Each row has a hidden value; after the row comes its grade, the name of the range that the value falls in. Each part has its own.
[ 198  116 -374  104    6 -142  -80 -122  163   96 -148  238  135 -210
    3    1   21  215 -222   54   53  389  147   26 -114   38   -8 -204
 -157 -203 -101  120  -71   45   11  351   -7  -13  -84 -155   12  102
   24] : M
[ -18 -123 -132  141 -135 -169  -28   95  151   84   -3  248  100 -273
 -151  175  -92  -48 -217   89   65   15  109  104   -4    3   66  -45
  229  -90  -83   35   81 -155 -279    9   33  131 -133   -3 -163   62
 -180] : E
[ -93 -230  -90   83  114  123  325  303 -369  -37   59  195  113  128
 -224 -170  -30 -129  100   86   73 -236   -6  350   32   39   95  140
  144 -134   26   10  -80 -185  -82 -129  -51   33  157  153 -173   -7
 -166] : T
[ -56   39  -42  112 -103   14   83   16 -143   21  -52  148  265   89
  -80 -121  119   23   83   24  -97  -72   23  138 -163  149  185   19
   67  143   97   49    2 -100   12  165   25  147   73 -128  -87  211
 -184] : E
[ 205   83  -53   84 -150   -8   16 -165  260  -90  205  158 -102  -97
  101   56  -23 -205 -329 -293  189  203  185  -14  -18 -323 -193  -88
 -178 -169  -38  395 -167  129   62 -258  -78 -353  -70   45 -140  133
 -198] : D
[ 224  136 -365    5   93  309  147  -12   52  -56   97  212  127  250
  -51 -243  164   -4 -143 -175  130  350  118  308 -111  -64 -166  -99
 -424 -138  -71  596 -209  207  202  289 -180 -326  322   -3   17  146
  141] : N
[-307  321   28  -75  238   -3 -110  367  160 -137 -311  101 -187  159
   45 -245  -94  246  187  155  -76 -345 -118  -92  177  273  246   95
  303  129 -168 -565 -142 -165  156  -29    6  453  108   13   66  -48
  144] : T
[-213   -5   32  -52  -20  326  197   74 -232  -94  236   60  155  403
  -84  -52   83 -149  340  -53   99 -358  -62  285  234 -157   87   47
  126   34  -70  411 -158 -111 -360   78 -179   59  115   76  -50  216
   38] : E
[  87  212 -376   45  110 -176 -171   93  290   41 -239  259  -85 -216
  114  -69  132  295 -205  127    8  414   98  -35 -137  176   -2 -122
  -55 -221 -182 -205  -40  100  231   77   33   19   14 -180   40  151
   66] : Y
[ -61  146  -12   -7  -97 -353 -330   25  617  -14   55  146  -13 -132
  -15  105  -63  -78 -106  -76  254  -45  130 -304   -3 -155  208  -61
   73  -66 -254   95  -29  -10 -410  -69    9  313 -271  -67  -93  276
 -148] : F
[  -1  168  -86   -5  -67   -6   35  -68  -81    5   61  127  -73  -95
  268   84  -44   35 -274 -170   36   33   98   81   35  -51 -133 -201
  103   27   73   -4 -133  -79   46  -89  -51 -196  -67  -42 -136   48
 -216] : S
[-117  160 -176  -57  108  -52   -4  352  182   54  -77  258 -157 -162
  113   -5  -62  116 -199   17  115   12   85  111   96   89  -24 -155
  156  -36 -106 -173  -31 -116  -33  -58 -104  100   24   33  -46  -55
   22] : K
[ -27   86  -74   89  -72  182   87  -56  -15  -47  113   64   63  233
  -23  -68   60  -92  175 -120   95  -21   25  192  111 -129   17  -19
 -114  -67  -64  398 -231   49  -74   58 -176  -74   43  -33  -22  268
    8] : E
[  -4   38  -27  -21   -1   45  205  -13 -291  -11  149  140   -6  -82
  259   85   62  -45  -58  -13   91 -113   59  121  106 -156  -99  -81
  132 -146    5    6  -89 -116 -122 -200  -60 -161 -111   16 -169  123
 -159] : Y
[  70  135 -170   40  148   81  243  139  -21  -29 -223  295  -92 -184
   15  -85  -88  183   -7  193  -18   74   39  136  202   -1  -24  -66
   70 -230  -79 -162  -87  -53  159  127  -37   57    1  132   92 -227
  418] : K
[  62  209 -181   47  -12  157  -58  -82   90 -109  111   48  -49  248
  138 -118  147  -46  -68 -225   95  175   66  120  -46  -75 -114  -40
 -206  -75  -72  318 -287  178  215  -69 -134 -281  157 -102  -60  330
 -115] : Y
[ -50  151 -195   -4    0 -127 -257   98  392  -34   67  113  -31   88
   26  -14   63  -62 -144 -118  179  106  105  -11 -101   42   72  -41
  -27  -49 -205  146 -119   92 -127  -62  -29   52   19 -114 -136  374
 -155] : Y
[  11  198  -80   46  -15  113  199   38 -126   60   64   98   26   40
  197    2  -92  -94  -47 -137  119  -76  112  269  128  -13  -55 -174
  -71   31   52  188 -217  -47  -63  108 -184  -66  -47    9 -145  132
   54] : S
[   6  102   -2   60  -58  229  137  -22  -22  -93   79  146    6  137
   15 -161  163   51  141 -118   49    7  -10   51  102 -266  -67   -6
 -130  -88  -24  312 -172    6  157  -69 -217 -149  116  -10  121   68
  -91] : T
[ -70   45 -150  -83  -67 -124 -135   89  327  -49  145  211 -186 -110
  115  166   74 -123 -331  -90   82  188  131   65  -85   59  -62  -69
  200  -86 -175   27   79   72 -186 -360  131 -147  -35  -30 -243  302
 -140] : E
[ -25  136   -8 -115   46  145  275   24 -243  -73   77  209  -95    5
  228  -95   80   78  -40 -111   13  -23   36   91   84 -141 -109 -135
   61  -52   89    6  -81  -77  104 -170  -66 -211   41   68   -5  -75
  -37] : D
[-217  105 -308    9  -15 -187 -556  397  744   98   50  141    1  -16
 -122  168  -54  -14 -309  -31  294    3  110   38    2  143   84  -93
  157   62 -416  165  -28  -73 -465  116 -158  332   38 -145 -156  349
 -265] : M
[ 228  155 -172    3  -22   78  220 -193 -238   11   47  221  136 -156
  263   31  107   74 -248  -33   13  174  137  121  -55 -119 -173 -189
  -71 -115   84  145  -67   -7  102  157  -16 -263  -37  -36  -89   33
   10] : Y
[-155  370 -314  -57  185  104 -263  340  292  -13  -96  105 -227  163
  246 -166  180  258  -84  -75  108  165    8   91   30  169 -100 -120
  -69  -12 -231  -84 -239   73  285  -43 -251  -31  261 -185   69  245
  -68] : F
[ 158  242 -133  -38   92  -77  117 -126  -42   30 -102  224 -123 -334
  340   33  -79  276 -225    4   83  136   94 -127  167 -205 -167 -271
  -47 -239  -47 -139 -138  -96   84   37  -87 -129 -232   -6   56 -182
   31] : N
[-189 -147   43  -86 -103   38   34  207  -69  -66  177  254  425   97
 -202   59  291 -156   22  225  -53 -356   -9  129 -196  107  255  206
  461  182  -91   77  334 -214 -478   65  201  332  147   -7 -248  303
 -180] : S
[-139 -262   73  -35  -38   -8  242  280 -213    1  130  343  321 -135
 -188   15  264  -45  151  308   29 -327  -17   70  -46 -111  202  166
  376  -87  -77  -12  320 -301 -439 -104   65  294    7   66 -108   78
 -196] : D
[-101   47   19  -53  -98 -117  -68   76  290  -98   15  269   84   68
 -133 -213  333   56  115  -34  -37  114   24 -177 -281   -7  248   74
   29   31  -51   77  168   52    5 -176  119  146   97 -122   56  270
 -193] : D
[ -23   93 -148   23  -50  -65 -145   -5  254  -85  -38  199  -35  -27
   25  -26  274   95  -15   83  -52  227   23  -59 -133   49   58   55
   78 -143 -190  -20   50  111   69 -162  106  -13   42 -158  -13  339
  -56] : S
[ -44   66 -141   19   37   87   95  180  -54   64    1  206  169   53
  -53 -153   45  114  -18  -42  101  -60   38  143   -3  -27   41 -107
  -58   40    0  177  -80 -155  -47  215 -199   90  115  -34   21   -4
 -167] : N
[  59  259 -193  -69   76    6   99   39   84   89  -51  250  -76 -177
  214  -57  -40  260 -129 -110  165  168  110   -2  155 -184 -114 -342
 -152 -126  -31  119 -152  -70    6  186 -242  -58  -90  -13  143 -151
   80] : T
[ 156  224  -71  129 -148  275  251 -303  -33  -47 -138  226  -37  -98
   82  -43   95  245  117   -5 -171  297   12   88  208 -225 -152 -162
 -138 -142   38  271 -132   83  324  215 -125 -231  -15  -28  280 -109
  366] : M
[ 147  157   84   76 -156  122  325 -285 -270  -12  -13  192   38 -244
  286  107   53   71  -28   34 -132   24   64   53  139 -187 -138 -133
   60  -73  109   35  -20  -80   91   -4    2 -192 -195  -12  -20  -20
   90] : M
[ -10  245   34  -22   43  107  111  104 -215   50  -16  138  347   10
  176  -82   44  123  -20   61   64 -393   27   20   47  -43   64  -87
   61  213   34    8  -65 -297 -113  400 -177  273   19  -52  -56  -12
 -135] : T
[ -64  272  -51  -75  181  202  299   60 -493  -41  -73   83   34  187
  272 -205  -59  145   85  -58  -19 -242   -8  205  140   65   -4 -143
   55   93  170 -158 -275 -163  184  175 -124  -19   89   41  -30 -101
   70] : F
[ 105   -5 -132  271  -36   61  162  343  108  113  -90  259  158 -223
 -131   -7  -77 -123 -175  149   95  -62  132  316   21   83  -13   54
  -14  -44  -65   86  -22 -119   45  134 -169  153   75   60 -164   21
   24] : D
[  -6  415 -205   94   47  138 -122   77  363  -51 -148   37  -83  301
   78 -224   51    9   84 -126   11  195   65  180  -27  265   64  -34
 -281   80 -149  176 -297  249  283  186 -125   37  183 -157   -6  407
  273] : E
[ -70  -81 -151   56   40 -119   67  -14   25  -81 -115  202 -239 -150
 -129   68 -280   78  -67   46   17   57   17   55  243  -74   39  -62
  285 -296  -75 -180 -146  -84  -74 -156   86  -16 -160  156   -6 -199
  103] : S
[-145  105 -230 -139  137   48  -25  190  -93   36   21  195   90   -1
   79   52  -31  203 -116   61  142 -165   15  116  171  -44   -9 -190
  252  -23 -111  -11  -82 -241 -289  272 -138  145   32   21   -6  -86
  -30] : Y
[ 334  113 -389  112  123  -48  -79  -57  125  -40  -51  189  140  -86
   27  -80    2   32 -437   -2  144  287  176   63 -195    7 -129  -43
 -224 -237 -126  132 -190  100  208  223    3 -170   97  -45 -158  101
  -83] : D
[-403  121  -52 -163  213  -43  -15  658   58   68  -80  226 -195  -99
  141    4  -81  150  -59  150  111 -379  -28  128  220  222   85  -72
  463   97 -172 -490   49 -350 -244 -201 -125  364   46   63 -105  -75
 -105] : T
[  39 -122 -203   93 -112  130  147 -103  -76  -89  107  206   98  224
 -227 -191  241  -54   77 -142  -41  322   41  236 -209  -42   39   30
 -135 -140   62  419  -62  161  142  -71   26 -278  214  -57    1  250
 -129] : S
[ 100  228   -5  229  -72 -190    0 -294   84    4 -210   27  -71 -125
  107  -38 -219  113  148  -48   35   46   59 -168  177 -133  121 -117
 -142 -183  -13  -59 -338    7   97   82  -73   99 -358  -96   60   78
   44] : E
[ 121   62  -62  206 -285  -61   58 -163  162  104  -57  269    8 -423
   25  189  -92  121 -258  -65   -4  204  127    2  119 -257 -128 -233
   48  -75   67  184  -15 -108   41   94 -126  -96 -203  -28   76 -160
  -93] : S
[ -48   -8 -134   94   19  269  198  129 -306  -20  147   56  254  362
  -78 -142   83 -192  120  -61   85 -191   25  430  -19   74   49   69
  -50   53   26  343 -208  -44  -72  156 -155  -35  230   -5 -200  301
 -103] : S
[ -14  -81 -186  163   72  -60  122  320   48   38 -102  197  122  -25
 -202  -22 -109 -231  -59  220   21  -72  108  378  -89  392  191  150
  139  -61 -130 -105   23  -36 -168   39  129  241   46   49 -347  269
  134] : M
[ 440  217 -187  249  -83   74   63 -277  217  -51 -110  179  335   37
 -116 -244   80  -33 -157  -77    6  318  168   26 -270  -42   16   16
 -510  -53    3  465 -174  219  360  467  -25  -79  106 -101  -11  184
  117] : N
[ -63  142   10   44   82   53   80  156   62 -118  -77  123  103  259
  -96 -306  137  -44  289   52    8 -138  -10   33  -79  104  256  169
  -68    4  -82   11 -107   40   87    6   -1  235  134  -32  -25  270
   78] : D
[-150   55 -180   17  152   32   82  452  -23   77  -77  230  -22  -69
   41  -73   62  101   26  169  105 -104   21  222   90  133   42  -20
  145  -93 -139 -174  -30 -159  -55  -39 -159  183   94   -6  -58   70
  -15] : K
[-143  -54  151  -27  106 -160  244   78 -102 -115 -104  188  -22    9
 -151 -169 -120  -14  355  164    6 -308  -46 -111  130  -33  361  129
  219 -167  -55 -274  -11 -156 -242 -182  157  352 -208  143  -30  -24
  117] : N
[  81  -31  -11  142 -115  105  290 -167 -272  -25   57  136  155   18
  -40   -4  -47 -113   63  -32  -12  -61   59  209   68 -118   24  -19
   10  -82  102  230 -126  -61  -58   73  -19  -92  -75   48 -109   71
    0] : E
[  86  204   72  -81    3   57  102 -266  -12 -170   53  105  278  267
  -78 -213  -57  -15  119 -158   80 -215   40 -159    8 -243  202  -39
 -112   80   43  330 -187  -39 -143  378   10  158  -31   71   40  -13
   87] : T

Part 2:
[  60   56 -124  234    7  153   76   94  -15  -70  -68   18  209 -101
  213 -133  -45  -12  -50   23   -5  -83  134 -195    1  -72  120   59
  -40  -83  123  -58  138 -350 -287  216 -120 -112  -14   13  103  -20
  185] : mn
[ 179  101 -131  -49  145  -37  -13   68 -175  122  -10 -195  -38  -55
   -8 -145 -224 -103 -265  127  -62  290 -340  103  -88  -73 -171   38
   65   70   -4   13  126  113 -120   76  364 -118  132 -172   -3  -48
  -18] : Lh
[  -6  302 -152  132  -66  -11  -28  -35 -292    7  -96 -232  -45 -106
   51 -309 -152  -56 -263    5  -28   67 -236  156 -463 -125 -104  110
  151   -9  214   85  280  109  -11  111  344   67   92 -251  -37  -89
    4] : Qp
[ 152   76 -162  156  -85 -220  -18  153 -302   76 -108  -71   -6 -104
   23 -229 -110  -89 -250  -28  -37   24   89  180 -177 -138    4  163
  162  160  222  -74  180   23  -32  196  346   -4   84 -223  127 -101
  -57] : Lh
[-111   86 -112  180  128   49  294  170 -192   75 -104  253  338 -311
  144  -86  -43   80   86  244 -109  -98   85 -155  -76   86  -53  121
 -216 -169  -24 -118  161 -411 -252  210  -92 -193  -36  -20   78  -88
  115] : Zb
[ 151   13  -69 -122  338  -74  113   45 -209  126    5 -187   39  -75
   -9 -137 -220  -48 -225  259  -35  382 -331  128  -65  -98 -179  -18
 -105   24  -79  -62   75   43 -118   58  310 -302  164    9 -134  -67
  -70] : gz
[  67  212   63   95   27 -193  -81  -74   17   39    3 -217   -9  -81
  -85  -44 -126  109 -343  -78  226  137   47  307   14 -294   63  143
   -9  165   16  113  -73  -21 -124  137   83  -60   27 -139   -2  116
  -68] : qr
[ 104   72  125  185  136 -253   33  -12   44    1  -73 -285  -21  -13
    6  -68  -53  354 -212  -90  273   -3  269  337  -60 -202  174  -19
  -85  309  -47  103  -66  -27   41  144   38   66   67    6   84  139
 -111] : zm
[-109  525  -46   48   21  243  120 -169 -229  -98 -175 -176  -89  151
  -28 -136  301 -186  387  -11  156 -209    6  -74 -349   12  109    9
  190 -271  -77 -293  126  151  642  -13   53  437  -58  -31 -171   55
 -111] : Qp
[ -64  222    0  233  -87   18   69  -60  -23 -130  -39 -377  -54   -9
  162 -381 -117  284 -348   65    8   44  -59  264 -611 -227   50   35
   39    8  190  131  198   83  115  131   61  153   36  -15  -73 -102
   82] : zm
[-191   79 -109   41  228   35  275   70 -549  148 -228   23  321 -294
  287  -92  -65  214  357  111  -36 -192   53 -231 -279  326 -158 -100
 -167  -53  101   33  377 -313  -64  154  157 -240  190   88  -40 -108
   33] : jl
[ 191  -10 -119  303   89  187  269  126  179 -124  -29   38  137   30
  127 -149  -30   27 -142  163  -93  -43  120 -134  107   -2  181  108
 -131 -213   -6 -112  -43 -356 -319   99 -372  -26  -57   32  124   14
  241] : Qp
[ -31  165 -115 -150  146   80  -18  -73   47   79  -70   41  -35   56
  -27  196 -181  139   21 -273  280  -40  -75   26  259   77 -135  -48
  140  276 -274   68 -132  403  101  -47   37  145  -95 -201  156   62
   46] : lt
[ -68  205  137   -4  276  -20   76  -54  127   38   40 -372   62 -107
   14 -155 -138  299 -256  250  149  310 -258  170 -345 -250   -1  -96
 -165   84 -210  100   60  -18    2  182  114 -104  -39   48 -124   42
  -20] : lt
[ 101   75   31  -85   40  -67   36  199  -14  200   32 -143  -14 -149
   19  -96 -130   85 -156  274 -167  292 -230   87 -128 -112 -122   27
  -20  128 -154  -10  127   -6   46  200  263  -16   63  -65   99  -14
  -32] : mn
[-144   75 -187  -67  330  131 -144 -125   31  -97    1   46  135   70
   96  144 -290  255 -190 -239  414  -36  -77  127  164  -75 -240 -195
   68  361 -256   54 -107  596  153  -22  149  -30  -11  -90   92 -175
   76] : gz
[  26  152   18  241   44 -312   -1   15 -120   17  -83  -95   57 -125
  -50  -92  -66  205 -277  -85  233  -60  281  375  -87 -227   90  136
  -29  239   53   32  -24  -13   -2  176  130   16   39 -152   93   30
 -123] : jl
[ -84   46 -109  293  100   30  341  239  -60   24  -25  246  373 -243
  127 -105  -13  125  -58  407 -161  -52  153  -80  -89   75  -10  185
 -247 -299  -27 -219   70 -450 -235  237 -230 -190 -138   -1   46 -214
  200] : Lh
[  52   53  160 -124  324  -99   83  -19  106  115   62 -313   32  -68
  -12  -24 -193  334 -222  197  127  330 -176  201  -27 -169  -47  -92
 -193  210 -257  137  -64   20  -14   98   86 -196  117  112  -60  107
  -72] : Lh
[ 181  -52  -39   19   36 -122    2  211  -60  121   15 -200  -21  -37
   99 -122 -162  125 -250  179 -115  234  -81  166 -109  -88  -92  -10
   28  176  -10  -31  112   63   36  181  269  -27   90  -32   96 -132
   15] : gz
[ 299 -114 -137  216  -39  230   19   28  132 -221   16  -86   69  163
  239 -154 -100  -69 -230 -102  -20  -41  224 -133  285 -169  214   75
   27  -50  227  -32  -42 -227 -294   64 -300 -129  170  163  103   29
  229] : zm
[  26   63   92  -74  275  -73  104  -19   41   63   39 -270   37  -80
   12 -127 -210  284 -272  188   80  283 -182  196 -140 -194  -50  -54
 -154  176 -164  121   -1   50  -18   98  106 -187  126   80  -54   50
  -51] : Lh
[ 125   67  -17  140   53 -180   16   21  -87   -3  -85 -195  -34  -39
   21 -182 -126  164 -266  -97  127    7  133  239 -117 -202   98   45
   32  278   70   88   47   49   -8  130  151   21  129  -82  124   69
  -78] : Lh
[-141  104 -120  282   69   -1  214  180 -155    9   -4  302  439 -304
  102  -75  -20   35 -100  338  -86  -71  194  -50  -26  -40  -38  238
 -227 -278   44 -216   76 -449 -249  266 -154 -298  -76  -24   12 -228
  145] : Qp
[-170  -39 -232 -232  631  192  -16 -130    9  -41 -114  206  141  -54
  100  136 -467  424  -61 -363  443 -124 -243  -21  225   30 -332 -400
  -31  735 -521  280  -53  765   68 -113  256  -60  166 -114  355   38
  -20] : Zb
[ 137  -45 -121   -8   70  133  -49   34 -246   60 -195 -248  112  -52
  357  -85 -115   14  217 -273  107  -88   87 -385    9   94  106 -196
  110  211  232  125  330 -273 -269  206  173 -180  161   92  103  100
  114] : mn
[  41  286  -95 -141 -271  -78  -31   61   23  347  -57  -70 -177   72
  -64  361 -102   30   99 -242  105   75  -76   69  279  362 -183  218
  338  -21  -71    2 -137  206  -29    5   -3  309 -414 -436   43  -27
  208] : Qp
[ 150   31   24  352  -83 -241  -16  124   69  -93  -71 -120  -32    6
   35 -173   -6  280 -314 -111  137 -162  443  353  -90 -280  235   82
   37  345   54    9  -29   33  151  204   28  239   72  -79  289   39
  -74] : jl
[ -96  321   43 -316 -278  -42  470 -220 -544  149 -176  -22 -185   35
  -67 -130  130 -202  389  -81 -128  -46  155   55  -89  104   42  430
  130 -421  312 -191  -12  -84  339 -181 -276   11   83  159 -420  111
 -108] : gz
[  11  192  -80 -131 -270  -90  -70   85  148  272    7   30  -98   31
  -50  324 -159   85  -64 -239  132   93   17   97  340  155 -130  231
  293  100  -91    0 -193  216  -71   76  -71  198 -413 -367  118  -52
  218] : lt
[ 198   37  -44   49  -23 -149  -75  165  -28  108  -28 -151  -38  -85
   20 -133 -131  -12 -259   15   -8  178  -18  123  -41 -223   35   64
   99  251   19  -16  100   -1  -76  232  280   -4   34 -143  171   21
  -37] : mn
[ -84  118  -83  239   69   87  218  194  -88   28  -49  254  334 -273
  130  -64   24   41   52  290 -120  -98  128 -130  -31    5  -18  144
 -205 -208  -56 -182  118 -419 -169  239 -126 -118  -44   -9  100  -95
  116] : Zb
[-186  404   -3 -140  -37  149  200 -233 -288  -70 -108    4  -22   27
  -57 -153  137 -142  231  -50   99 -130   73   -3 -169 -149   66  180
  102 -197   26 -188   21  120  482  -54 -104   99   79   95 -217   81
 -134] : qr
[ -67  140 -269  116  273  157 -275   18  170  -67  -66   -2   82  101
  104  181 -234  268 -148 -320  454 -160  -89   30   83   58 -185 -297
  228  491 -354   67  -14  648  161   87  302  299 -198 -360  354 -161
  144] : Qp
[ -30   14  -44   13  214  185  229  -45 -248   -2 -146  -93  154  -84
  284  -79 -116  271  213  -17   -7 -158   38 -180  -50  203  -62 -139
 -169   21   36  171  187 -187  -67   -1  -85 -137  317  206   15   65
   75] : zm
[ 256   18 -152  -74    4  -97  -55  177 -183  182  -41 -114  -65 -105
   22 -160 -217 -213 -234   40 -128  288 -242   29  -12 -137 -102   93
  157  174   79  -41  175   36 -200  170  420 -116   91 -200  115  -12
  -23] : Zb
[-208  138  -75  -12  340  101  449    5 -436  157 -235  183  254 -342
  142  -37 -123  311  352  144  -90 -224  -99 -176 -149  397 -238  -61
 -327  -54 -154  183  238 -246 -113  -20  -34 -139  260   18   67   74
   -1] : qr
[-144  413  120 -317 -719 -210  106 -109 -262  290   53   12  -93  -66
 -138  102  100 -301   79  -99  -82  175  277  139  171 -142   66  740
  315 -457  448 -236 -163 -244   99   92 -331 -133 -281  -37 -432  -15
   58] : qr
[   7  125   41   80  145  -79   81  -46  -40   -8  -13 -266   -6  -53
   51 -167 -166  274 -290   97   81  147  -91  291 -248 -170  -52   -6
 -104  105  -24  121   45   76   24   73   96  -26  116   10  -57  -17
  -22] : gz
[  46   45 -145 -288 -113  -69  -21   74  103  350  -56  104 -149   -3
   -8  391 -376  237  -32 -403  129   74 -135   56  490  327 -295   95
  261  375 -202  239 -187  415 -208  -58    8  158 -251 -406  282   42
  215] : mn
[-144  280  -98  -43   58  129  -18 -149 -163  -98  -68  -37   53   74
   41  -58   12  -23   66 -147  252 -121   85   19  -89 -138    2   16
  173   40  -18 -148   19  292  388   31   70   82    1   -1  -79  -64
  -39] : Lh
[ 102   -2 -128  278  -25  100   33  209  110  -57   37   87  287 -100
  171  -86  -32  -73 -196  181  -49   34  179 -162  112 -154  134  141
  -53 -156   87 -206   49 -417 -339  310 -161 -201 -141   -1  105 -142
  241] : lt
[-243  362  -94  105   87  188 -211 -165  -29 -237  -33    0  155   40
   53  -66   64   14  -34 -174  412 -214  155   44 -163 -359   58  -71
  169  156 -110 -170   40  364  499  153  140  163  -46  -35   24 -102
  -62] : lt
[ -85  474  -73   98 -218  119 -153  -89  -27  -44  -48 -117  -48  119
  -29   37  168 -172   80 -152  233 -114  102   41  -92 -113   74  150
  317 -146   21 -235    3  174  384  117   43  360 -254 -211  -71  -58
   39] : qr
[ 313 -154 -231  273   34  110  -28  150   48 -117  -83 -171  153   89
  288 -193 -107 -131 -186 -139   85   -2  217 -287  105 -100  293  -30
  132   49  290 -112  138 -342 -480  274  -42 -206  -85   18  138  -57
  272] : Qp
[  22  229 -125 -216 -283  -55  -44   39   50  330   16  -36 -139   49
  -51  322 -225    1  -68 -215   62  196 -167   77  317  265 -239  275
  333  -36   -9   35 -164  235 -164   -2  -34  123 -396 -403  -12  -88
  266] : Qp
[ -46  303   -5   31    4  113  -15  -82  -22  -22   46 -426  -39  -37
   87 -302 -163   79 -333  202  -34  292 -394  136 -519 -224  -84   27
   53 -104   83  105  210   79   30  127  197  -13   29  -53 -193  -88
   79] : Qp
[-103  128  -61   14  223  219  285 -128 -353  -24 -159   45  149 -137
  198  -68 -113  231  229   -5  -43 -237  -22 -102  -26  226 -168  -49
 -230  -71   -1  207  150 -125  -16 -119 -126  -95  428  148   -5   99
   13] : zm
[  62  -31 -144  199  129   72  204  131  -81    4 -143   16  231 -142
  230 -147  -92   65   15   18   17  -72  130 -238  -49   43  127   -2
  -82  -17  100  -46  174 -389 -389  227  -86 -181  -73   11  111  -15
  186] : mn
[ 113    9  104  212  -16 -366   47  155   35   90 -140  -96  -13 -140
    7  -75  -27  346 -146 -162  196 -111  436  281  -36 -216  241   48
  -19  478  -38   66   -5  -98   16  270   86  155  -14  -96  319  177
 -136] : Zb
[-100  455  -44    2  -28  182  195 -296 -431 -180 -202 -141  -99  166
  -10 -243  279 -270  348 -127  157 -248  168    9 -300 -114  166  123
  163 -314  170 -297   97  106  610 -103  -44  249  131  135 -315   76
 -182] : gz
[ 173  -61  160 -132  188 -199   81  227  133  243   40 -123   10 -134
  -29   41 -102  230  -96  234  -25  303  -21  130  138 -154   -1  -32
 -139  312 -322  -28  -52  -81   27  218  151  -85   53   59  165  133
 -119] : Zb
